Below are the code and all the weights of a small trained network. Each question names an input and a class and asks about switching units off, where a switched-off unit gives its printed mean instead of its output.

import numpy as np


def w(rows, s, z=0):
    codes = np.array(rows[::2]) - 128.0
    scale = np.full(codes.shape[1], s)
    scale[-1] = z or s
    return codes * scale


def f(y):
    return y / 2 * (1 + np.tanh(0.7978845608 * (y + 0.044715 * y**3)))


def log_softmax(a):
    a = a - a.max(-1, keepdims=True)
    return a - np.log(np.exp(a).sum(-1, keepdims=True))


def net(x, mask):
    res = np.array(x, float).reshape(1, 7) / 4 @ E
    y = f(res @ A[0][:, :-1].T + A[0][:, -1])
    res = res + np.where(mask, y, B[0][:, -1]) @ B[0][:, :-1]
    return log_softmax(res[-1] @ U[:, :-1].T + U[:, -1])


A, B = {}, {}
E = w([
[33,198,19,127,72,105,187],'x0',
[25,63,91,63,107,159,3],'x1',
[132,93,118,33,240,115,81],'x2',
[144,206,130,108,202,180,63],'x3',
[151,16,157,129,145,104,33],'x4',
[166,165,48,100,88,243,96],'x5',
[28,172,211,67,103,68,134],'x6',
],0.006)
A[0] = w([
[97,122,195,138,216,32,45,196],'N0',
[110,86,157,63,126,249,101,78],'N1',
[57,3,99,136,144,47,187,195],'N2',
[156,63,137,171,84,128,248,95],'N3',
[128,186,118,185,93,100,115,2],'N4',
[36,99,114,16,179,125,135,158],'N5',
[19,175,126,113,27,107,83,140],'N6',
[175,97,134,150,207,67,97,67],'N7',
[55,88,100,46,221,88,150,109],'N8',
],0.0075,0.0043)
B[0] = w([
[111,105,211,112,82,9,130,255],'N0',
[221,136,70,158,189,201,50,183],'N1',
[82,102,242,160,205,94,66,236],'N2',
[132,64,156,175,167,18,2,195],'N3',
[221,146,131,114,110,155,122,129],'N4',
[101,39,169,182,190,93,106,230],'N5',
[37,171,224,125,69,91,239,243],'N6',
[29,130,183,176,114,176,137,166],'N7',
[246,52,161,173,242,90,59,197],'N8',
],0.0068,0.0059)
U = w([
[15,172,181,143,6,75,228,255],'0',
[159,83,155,157,205,103,63,200],'1',
[161,218,2,195,106,232,218,7],'2',
],0.0065,0.0038)

Each question gives the input, the list of numbers given to net, and the class t.
The units are the neurons (one row each of A and B). Each row of codes is followed by its name. A weight is (code - 128) times the scale printed after its matrix; where a second scale follows, it is the last column's (A, B and U).
mask holds one flag per neuron, in row order. A switched-off neuron (its flag False) gives its mean, the last column of its row in B, instead of its output. The means were averaged over made-up inputs and are rounded, as every weight is.
A unit's drop is (log p(t) with every unit on - log p(t) with that unit switched off) / (log p(t) with every unit on - log p(t) with every unit switched off).
The circuit of an input: a set's keep is (log p(t) with only the set's units on - log p(t) with every unit switched off) / (log p(t) with every unit on - log p(t) with every unit switched off). Starting from all 9 units, units are removed one at a time, each time the one whose removal leaves the highest keep (on an exact tie, the one counted first), for as long as the keep stays at least 0.8.
circuit, biggest first: the units of the circuit, biggest drop first
top k neurons: the k neurons with the biggest drops, biggest first
drop when u is switched off: that unit's drop, to one decimal
input [5,2,6,2,-2,0,7], class 1: circuit, biggest first : (N8)
input [5,-3,-8,3,7,-3,-5], class 2: circuit, biggest first : (N0 N5)
input [8,-3,8,-6,-1,4,0], class 1: circuit, biggest first : (N8 N6)
input [-4,3,-6,-8,-4,-1,-5], class 1: top 3 neurons : (N3 N6 N0)
input [6,5,-1,5,-4,3,-5], class 2: circuit, biggest first : (N0 N2)
input [-2,-5,-4,1,-5,6,4], class 2: top 3 neurons : (N0 N6 N2)
input [-4,-8,-8,-8,-4,3,1], class 1: top 2 neurons : (N3 N6)
input [-3,6,3,0,-5,8,-2], class 2: drop when N2 is switched off : 0.3
input [0,-5,-5,-1,2,3,-1], class 2: drop when N6 is switched off : 0.3
input [-5,7,6,-4,-6,4,-8], class 2: drop when N6 is switched off : -0.1
